Below are the code and all the weights of a small trained network. Each question names an input and a target symbol and asks about switching units off, where a switched-off unit gives its printed mean instead of its output.

import numpy as np


def w(rows, s, z=0):
    codes = np.array(rows[::2]) - 128.0
    scale = np.full(codes.shape[1], s)
    scale[-1] = z or s
    return codes * scale


def f(y):
    return y / 2 * (1 + np.tanh(0.7978845608 * (y + 0.044715 * y**3)))


def softmax(a):
    e = np.exp(a - a.max(-1, keepdims=True))
    return e / e.sum(-1, keepdims=True)


def log_softmax(a):
    a = a - a.max(-1, keepdims=True)
    return a - np.log(np.exp(a).sum(-1, keepdims=True))


def net(x, mask):
    ids = ['ΔΘαβστψω'.index(c) for c in x.split()]
    T = len(ids)
    res = E[ids] + P[:T]
    r = res
    for j in range(3):
        rows = slice(2 * j, 2 * j + 2)
        q, k, v = (r @ M[0][rows].T for M in (Q, K, V))
        z = softmax(np.where(np.tri(T) > 0, q @ k.T / 2**0.5, -1e9)) @ v
        o = O[0][rows]
        res = res + np.where(mask[j], z, o[:, -1]) @ o[:, :-1]
    y = f(res @ A[0][:, :-1].T + A[0][:, -1])
    res = res + np.where(mask[3:27], y, B[0][:, -1]) @ B[0][:, :-1]
    return log_softmax(res[-1] @ U[:, :-1].T + U[:, -1])


Q, K, V, O, A, B = {}, {}, {}, {}, {}, {}
E = w([
[90,116,162,158,133,88],'Δ',
[122,73,150,184,175,228],'Θ',
[148,176,122,137,105,194],'α',
[87,120,170,68,132,63],'β',
[161,66,145,4,89,177],'σ',
[139,206,139,36,100,81],'τ',
[120,205,163,180,121,139],'ψ',
[132,212,150,178,125,156],'ω',
],0.014)
P = w([
[189,152,32,104,165,148],'0',
[186,178,149,140,85,132],'1',
[28,128,85,102,92,175],'2',
[136,134,145,84,185,118],'3',
[183,144,196,142,81,118],'4',
[5,98,103,86,95,189],'5',
[128,116,169,48,206,130],'6',
[164,99,228,151,91,99],'7',
],0.012)
Q[0] = w([
[150,137,151,148,125,86],'h1',
[112,95,169,147,145,112],'h1',
[100,244,60,103,123,62],'h2',
[62,177,122,210,152,145],'h2',
[141,123,253,149,47,128],'h3',
[243,111,152,145,149,97],'h3',
],0.012)
K[0] = w([
[161,109,146,151,137,113],'h1',
[167,129,135,121,162,97],'h1',
[110,214,124,86,134,106],'h2',
[97,148,149,168,186,139],'h2',
[150,33,153,114,151,176],'h3',
[97,133,249,123,84,152],'h3',
],0.015)
V[0] = w([
[74,143,127,69,130,158],'h1',
[90,128,113,122,159,155],'h1',
[116,145,114,162,155,106],'h2',
[128,156,67,159,63,163],'h2',
[73,135,140,162,141,20],'h3',
[168,137,127,2,38,90],'h3',
],0.0096)
O[0] = w([
[121,38,98,176,204,86,174],'h1',
[123,57,149,121,181,147,142],'h1',
[140,111,191,63,140,238,94],'h2',
[13,104,208,158,125,128,133],'h2',
[46,254,55,63,78,197,2],'h3',
[174,80,196,68,76,220,135],'h3',
],0.0074,0.0073)
A[0] = w([
[130,118,146,104,103,143,113],'n1',
[57,128,98,110,94,156,96],'n2',
[178,147,139,136,111,144,99],'n3',
[8,93,119,108,119,120,178],'n4',
[149,130,135,153,79,115,94],'n5',
[149,140,133,139,177,145,116],'n6',
[144,122,77,118,123,143,165],'n7',
[139,135,109,123,132,132,231],'n8',
[137,88,100,79,141,115,179],'n9',
[168,116,149,106,121,135,120],'n10',
[124,105,140,130,109,138,206],'n11',
[89,150,52,102,132,168,156],'n12',
[103,160,131,138,184,151,99],'n13',
[138,126,147,151,137,97,164],'n14',
[188,132,171,124,146,131,152],'n15',
[104,156,114,152,118,149,113],'n16',
[196,151,68,134,126,165,201],'n17',
[137,150,106,99,101,107,167],'n18',
[54,126,69,152,124,99,19],'n19',
[111,121,182,136,39,142,54],'n20',
[120,154,126,168,127,88,230],'n21',
[104,127,140,113,120,119,254],'n22',
[131,169,147,122,84,131,63],'n23',
[107,71,117,150,155,144,215],'n24',
],0.015,0.0056)
B[0] = w([
[115,130,109,99,145,154,153],'n1',
[180,24,85,126,12,127,144],'n2',
[137,141,87,187,115,71,151],'n3',
[183,162,127,175,67,112,197],'n4',
[77,92,24,115,44,131,144],'n5',
[127,50,169,97,87,106,161],'n6',
[133,163,156,176,159,89,129],'n7',
[151,123,179,136,124,123,148],'n8',
[97,151,129,179,162,186,193],'n9',
[84,151,106,122,154,79,185],'n10',
[178,152,144,133,172,138,183],'n11',
[105,14,186,141,141,3,139],'n12',
[67,88,138,93,136,71,143],'n13',
[157,99,103,132,164,142,204],'n14',
[57,121,129,152,114,72,240],'n15',
[100,98,97,182,132,103,125],'n16',
[226,151,143,221,90,60,146],'n17',
[104,129,160,63,138,106,136],'n18',
[27,121,31,107,167,153,148],'n19',
[114,95,38,98,171,164,165],'n20',
[159,170,106,97,177,192,200],'n21',
[163,115,160,126,142,153,175],'n22',
[67,156,108,93,88,180,128],'n23',
[108,249,125,73,101,97,247],'n24',
],0.0075,0.011)
U = w([
[204,81,126,142,69,145,111],'Δ',
[208,112,72,82,153,219,169],'Θ',
[69,181,45,137,192,148,1],'α',
[254,156,197,166,168,86,226],'β',
[67,36,72,136,128,74,70],'σ',
[92,182,105,86,73,77,61],'τ',
[30,114,186,40,190,153,149],'ψ',
[96,173,109,165,106,141,105],'ω',
],0.0078,0.0035)

Each question gives the input, a string of symbols that net reads in full, and the target symbol t.
The units are the heads (2 rows each of Q, K, V and O) and the neurons (one row each of A and B). Each row of codes is followed by its name. A weight is (code - 128) times the scale printed after its matrix; where a second scale follows, it is the last column's (O, A, B and U).
mask holds one flag per unit, heads first, then neurons. A switched-off unit (its flag False) gives its mean, the last column of its rows in O or B, instead of its output. The means were averaged over made-up inputs and are rounded, as every weight is.
A unit's drop is (log p(t) with every unit on - log p(t) with that unit switched off) / (log p(t) with every unit on - log p(t) with every unit switched off).
The circuit of an input: a set's keep is (log p(t) with only the set's units on - log p(t) with every unit switched off) / (log p(t) with every unit on - log p(t) with every unit switched off). Starting from the 12 units with the biggest drops (on a tie, the unit counted first), units are removed one at a time, each time the one whose removal leaves the highest keep (on an exact tie, the one counted first), for as long as the keep stays at least 0.8.
units of the circuit, in order: the units of the circuit, biggest drop first
most important unit: the unit with the biggest drop
top k neurons: the k neurons with the biggest drops, biggest first
heads that matter: for each layer, one digit per head in row order, 1 if its drop is at least 0.15 and else 0, layers parted by /
drop when u is switched off: that unit's drop, to one decimal
input α Θ Δ, target β: most important unit	h3
input σ β τ τ β Δ Δ ω, target σ: top 2 neurons	n15, n5
input β ω ψ ψ, target ψ: units of the circuit, in order	h2, n4, n17
input α τ ψ τ, target ψ: units of the circuit, in order	h3, n4
input τ σ ψ Θ Δ τ, target Θ: units of the circuit, in order	h3, n20, n15
input τ σ β σ, target ψ: units of the circuit, in order	h3, n4, n10
input τ α τ ω τ Δ, target Θ: units of the circuit, in order	h3, n20, n15
input τ ω α α β, target ψ: units of the circuit, in order	h3, n4, n17
input Δ ψ Δ Θ Θ ψ, target σ: units of the circuit, in order	h3, n12, n2
input Θ τ β, target α: top 2 neurons	n19, n21
input σ τ Θ Θ Θ Θ, target ψ: heads that matter	001
input ψ α σ Δ Θ Θ, target τ: units of the circuit, in order	n24, n4
input α τ α ψ α τ, target β: heads that matter	001
input Θ ω α, target α: top 3 neurons	n19, n21, n24
input β τ α Δ τ, target τ: units of the circuit, in order	h3
input Θ Δ ψ, target α: units of the circuit, in order	h3, n19
input β τ τ τ Θ α, target Δ: units of the circuit, in order	h3, n2, n4
input Θ β σ Θ α ψ, target α: units of the circuit, in order	h3, n19, n21
input σ Θ Θ ω σ α, target ψ: heads that matter	001
input ψ τ ψ Θ τ β, target τ: units of the circuit, in order	n4
input β ω τ, target Δ: units of the circuit, in order	h3, n2, n4, n24
input τ β σ, target Θ: units of the circuit, in order	h3, n20
input Δ ψ Θ Θ β τ, target σ: top 3 neurons	n12, n19, n2
input Θ Δ Θ Θ, target ψ: heads that matter	000
input τ τ ω ψ Δ β σ, target β: top 2 neurons	n17, n7
input τ α α τ β ω ψ σ, target σ: top 2 neurons	n15, n10
input α Θ ψ, target β: top neuron	n4
input α Δ Θ ψ ω τ, target β: drop when h3 is switched off	0.2
input ω β α ω, target ψ: drop when n2 is switched off	0.1
input Θ Θ β α σ β, target α: drop when h3 is switched off	1.0
